[[ 2.62  5.32]
 [ 1.98 -4.45]
 [ 1.64  2.79]
 [ 0.24  1.23]]
|
[[ 2.62  5.32]
 [ 1.98 -4.45]
 [ 1.64  2.79]]

[[-0.39  0.07  1.01 -3.52 -5.31]
 [-1.53  0.07  2.11  0.37  0.82]
 [-3.86  0.83  1.50  0.24 -1.97]
 [-1.53  0.07 -2.38  0.24 -3.75]]
|
[[-0.39  0.07]
 [-1.53  0.07]
 [-3.86  0.83]]

[[-3.85 -4.27  2.18  6.59 -2.35]
 [ 3.80  2.92 -3.27 -3.90  0.51]
 [ 2.91  2.60 -3.08 -2.63  0.38]
 [-2.76 -4.22  5.18  5.43  1.88]
 [-1.69 -4.85  3.64  6.96  0.67]]
|
[[-3.85 -4.27]
 [ 3.80  2.92]
 [ 2.91  2.60]]

[[-3.33 -0.77  2.14 -4.23]
 [-0.77  0.07 -0.21 -2.90]
 [ 1.31 -4.07 -3.77  5.47]
 [-0.13  2.43  1.62  3.80]
 [ 0.38  1.32  3.81 -1.91]]
|
[[-3.33 -0.77]
 [-0.77  0.07]
 [ 1.31 -4.07]]

[[ 0.19  3.22 -4.70]
 [ 1.17 -5.87  4.50]
 [-0.87 -5.80  6.48]
 [ 2.23 -7.26  1.48]
 [-0.38  1.22 -0.44]]
|
[[ 0.19  3.22]
 [ 1.17 -5.87]
 [-0.87 -5.80]]

[[6.62 2.41 0.60 3.01]
 [2.41 4.21 1.20 0.60]
 [3.61 2.41 0.60 1.20]]
|
[[6.62 2.41]
 [2.41 4.21]
 [3.61 2.41]]

[[ 1.14 -5.40 -1.66]
 [ 2.42 -5.76 -2.74]
 [ 0.74 -5.28 -1.29]
 [ 2.47 -5.77 -2.71]
 [-3.46 -4.13  2.44]]
|
[[ 1.14 -5.40]
 [ 2.42 -5.76]
 [ 0.74 -5.28]]

[[-3.08 -0.60 -0.11]
 [-0.53  3.08 -1.01]
 [-1.35 -5.80 -0.83]
 [-2.27 -0.26 -3.08]
 [-1.14  1.60  1.53]]
|
[[-3.08 -0.60]
 [-0.53  3.08]
 [-1.35 -5.80]]

[[ 2.54  0.34 -0.71]
 [ 3.38  6.03 -0.75]
 [-0.89 -6.11 -1.19]
 [-3.44 -2.27 -1.69]
 [-1.61  2.33  1.74]]
|
[[ 2.54  0.34]
 [ 3.38  6.03]
 [-0.89 -6.11]]
